Below is a small trained network, with its code and all its weights. Each question gives an input and a class and asks what happens when units are switched off, that is, made to give their printed mean instead of their output.

import numpy as np


def w(rows, s, z=0):
    codes = np.array(rows[::2]) - 128.0
    scale = np.full(codes.shape[1], s)
    scale[-1] = z or s
    return codes * scale


def norm(h):
    return h / np.sqrt((h * h).mean(-1, keepdims=True) + 1e-5)


def f(y):
    return y / 2 * (1 + np.tanh(0.7978845608 * (y + 0.044715 * y**3)))


def log_softmax(a):
    a = a - a.max(-1, keepdims=True)
    return a - np.log(np.exp(a).sum(-1, keepdims=True))


def net(x, mask):
    res = np.array(x, float).reshape(1, 7) / 4 @ E
    u = 0
    for l in range(4):
        y = f(norm(res) @ A[l][:, :-1].T + A[l][:, -1])
        res = res + np.where(mask[u : u + 7], y, B[l][:, -1]) @ B[l][:, :-1]
        u += 7
    return log_softmax(norm(res)[-1] @ U[:, :-1].T + U[:, -1])


A, B = {}, {}
E = w([
[180,160,169,211,151,96,170,76,97],'x0',
[87,193,74,95,63,165,173,88,155],'x1',
[107,65,122,98,130,28,80,76,118],'x2',
[2,179,132,137,188,114,183,99,148],'x3',
[110,146,108,58,158,78,153,186,28],'x4',
[194,146,84,136,102,72,85,146,205],'x5',
[149,158,183,114,122,89,41,132,127],'x6',
],0.0046)
A[0] = w([
[79,143,75,140,81,46,96,79,122,103],'0.n1',
[113,78,181,130,138,120,159,151,115,195],'0.n2',
[59,169,255,180,154,84,132,159,67,60],'0.n3',
[70,195,72,95,94,202,65,181,112,50],'0.n4',
[128,172,125,94,165,61,134,180,62,3],'0.n5',
[85,186,91,128,172,132,142,81,151,171],'0.n6',
[68,141,78,97,127,90,126,53,126,71],'0.n7',
],0.0064,0.0026)
B[0] = w([
[114,89,191,127,91,149,160,50,140,204],'0.n1',
[176,102,95,135,194,150,113,133,94,199],'0.n2',
[147,118,124,127,253,185,105,77,131,255],'0.n3',
[107,93,132,83,131,185,134,134,233,223],'0.n4',
[192,164,111,15,144,78,137,156,102,183],'0.n5',
[164,83,13,101,57,129,83,171,86,242],'0.n6',
[138,92,199,93,114,110,183,84,47,193],'0.n7',
],0.006,0.0023)
A[1] = w([
[147,172,91,144,63,107,186,149,166,141],'1.n1',
[42,148,163,70,114,155,88,196,165,59],'1.n2',
[134,60,156,120,126,123,125,170,108,154],'1.n3',
[160,97,122,144,112,72,96,88,212,68],'1.n4',
[45,182,154,147,253,111,71,99,63,84],'1.n5',
[100,95,152,107,133,196,202,72,53,250],'1.n6',
[192,94,95,137,130,132,56,83,131,182],'1.n7',
],0.0065,0.0019)
B[1] = w([
[99,126,191,189,139,223,201,69,121,179],'1.n1',
[147,92,177,19,105,183,152,146,108,164],'1.n2',
[154,105,131,173,108,192,253,160,38,159],'1.n3',
[5,206,189,120,153,92,118,195,139,189],'1.n4',
[210,139,154,161,201,189,90,63,206,211],'1.n5',
[112,120,31,113,178,76,78,123,171,254],'1.n6',
[90,110,134,184,148,88,126,181,27,212],'1.n7',
],0.0052,0.0043)
A[2] = w([
[136,224,231,158,105,27,62,157,220,86],'2.n1',
[106,181,193,190,164,206,162,65,110,156],'2.n2',
[181,86,119,128,3,92,84,242,32,158],'2.n3',
[75,124,80,177,55,168,116,89,190,4],'2.n4',
[130,132,180,157,107,58,84,126,215,34],'2.n5',
[152,95,62,142,182,186,214,82,215,137],'2.n6',
[101,191,112,55,178,104,86,149,170,253],'2.n7',
],0.0049,0.0018)
B[2] = w([
[2,131,156,87,88,128,79,183,120,192],'2.n1',
[67,88,36,175,177,150,193,112,230,202],'2.n2',
[149,51,145,243,135,197,137,61,26,216],'2.n3',
[232,165,162,136,174,81,107,162,114,175],'2.n4',
[82,89,239,95,171,47,80,162,145,143],'2.n5',
[192,104,84,168,108,56,97,205,132,255],'2.n6',
[178,132,241,131,109,211,118,70,149,202],'2.n7',
],0.005,0.0033)
A[3] = w([
[94,125,151,40,63,190,120,178,173,124],'3.n1',
[75,131,128,75,115,37,170,25,120,67],'3.n2',
[162,254,83,188,63,139,199,155,171,33],'3.n3',
[78,139,250,142,79,57,52,169,141,3],'3.n4',
[167,177,161,35,190,117,120,130,79,62],'3.n5',
[191,112,62,109,155,121,161,148,81,210],'3.n6',
[121,84,234,173,89,57,111,192,131,104],'3.n7',
],0.0062,0.0023)
B[3] = w([
[217,95,60,108,146,214,244,22,65,215],'3.n1',
[123,181,86,133,64,40,55,29,135,180],'3.n2',
[35,254,179,202,66,95,211,167,212,200],'3.n3',
[32,249,167,87,204,236,57,87,202,222],'3.n4',
[237,223,209,87,112,65,132,218,237,172],'3.n5',
[59,124,207,146,39,92,106,195,167,254],'3.n6',
[41,174,161,144,100,216,72,110,47,209],'3.n7',
],0.0068,0.0035)
U = w([
[152,73,176,192,70,157,108,157,17,143],'0',
[209,205,215,49,149,73,112,196,162,129],'1',
[71,213,101,204,54,144,202,160,212,65],'2',
[73,74,68,152,107,99,146,221,137,9],'3',
[111,130,70,88,59,33,93,30,132,169],'4',
[33,213,193,138,133,190,45,89,125,144],'5',
[176,103,109,184,250,147,84,98,188,171],'6',
[190,93,86,50,87,234,204,95,138,162],'7',
],0.014,0.0014)

Each question gives the input, the list of numbers given to net, and the class t.
The units are the neurons (one row each of A and B). Each row of codes is followed by its name. A weight is (code - 128) times the scale printed after its matrix; where a second scale follows, it is the last column's (A, B and U).
mask holds one flag per neuron, layer by layer. A switched-off neuron (its flag False) gives its mean, the last column of its row in B, instead of its output. The means were averaged over made-up inputs and are rounded, as every weight is.
A unit's drop is (log p(t) with every unit on - log p(t) with that unit switched off) / (log p(t) with every unit on - log p(t) with every unit switched off).
The circuit of an input: a set's keep is (log p(t) with only the set's units on - log p(t) with every unit switched off) / (log p(t) with every unit on - log p(t) with every unit switched off). Starting from the 12 units with the biggest drops (on a tie, the unit counted first), units are removed one at a time, each time the one whose removal leaves the highest keep (on an exact tie, the one counted first), for as long as the keep stays at least 0.8.
circuit, biggest first: the units of the circuit, biggest drop first
unit that matters most: the unit with the biggest drop
top k neurons: the k neurons with the biggest drops, biggest first
top k neurons in layer l: the k neurons of layer l with the biggest drops, biggest first
drop of u: that unit's drop, to one decimal
input [8,5,6,-1,-1,-5,6], class 4: circuit, biggest first : [3.n2]
input [5,6,8,-8,3,1,0], class 0: top 4 neurons : [2.n3, 1.n7, 1.n5, 0.n4]
input [2,0,8,6,-7,1,-3], class 4: circuit, biggest first : [0.n7, 3.n2]
input [-2,-3,-6,4,1,5,0], class 7: circuit, biggest first : [1.n2, 0.n4, 3.n1]
input [-4,8,4,0,-3,6,5], class 5: circuit, biggest first : [3.n4, 1.n4]
input [-2,2,-3,-1,6,-3,5], class 1: top 2 neurons : [3.n5, 0.n5]
input [6,-6,1,-8,5,-8,6], class 1: top 4 neurons : [0.n3, 3.n5, 0.n6, 0.n5]
input [-7,1,2,-7,5,7,6], class 5: top 2 neurons : [0.n6, 1.n4]
input [6,5,4,0,3,8,-5], class 4: top 2 neurons in layer 0 : [0.n1, 0.n7]
input [-1,-2,7,2,7,4,-1], class 1: top 2 neurons : [3.n5, 0.n5]
input [-8,-5,-5,-3,-4,-7,-4], class 7: top 2 neurons in layer 1 : [1.n2, 1.n7]
input [-5,4,7,-8,4,-4,-5], class 0: top 2 neurons : [2.n3, 1.n3]
input [-1,7,2,-2,1,-4,2], class 7: top 2 neurons : [0.n4, 3.n1]
input [7,-7,4,-8,7,6,2], class 0: circuit, biggest first : [2.n3]
input [5,4,-5,0,6,-6,8], class 1: top 3 neurons : [0.n5, 3.n5, 1.n1]
input [8,-1,-5,7,2,5,6], class 6: top 2 neurons : [0.n3, 1.n5]
input [-3,-2,3,-5,-1,7,-8], class 0: top 2 neurons : [1.n7, 2.n3]
input [-7,6,5,3,2,-2,3], class 7: top 3 neurons : [0.n4, 3.n1, 1.n2]
input [-3,-4,-3,-4,-5,6,-3], class 5: top 2 neurons : [1.n4, 0.n6]
input [7,5,-7,-1,-4,-8,4], class 2: unit that matters most : 3.n3
input [8,6,4,5,0,7,-3], class 4: top 2 neurons in layer 0 : [0.n7, 0.n1]
input [2,-3,-3,-3,-7,-6,-6], class 3: top 2 neurons in layer 2 : [2.n6, 2.n7]
input [-2,-7,1,-6,6,2,4], class 0: drop of 2.n3 : 0.9
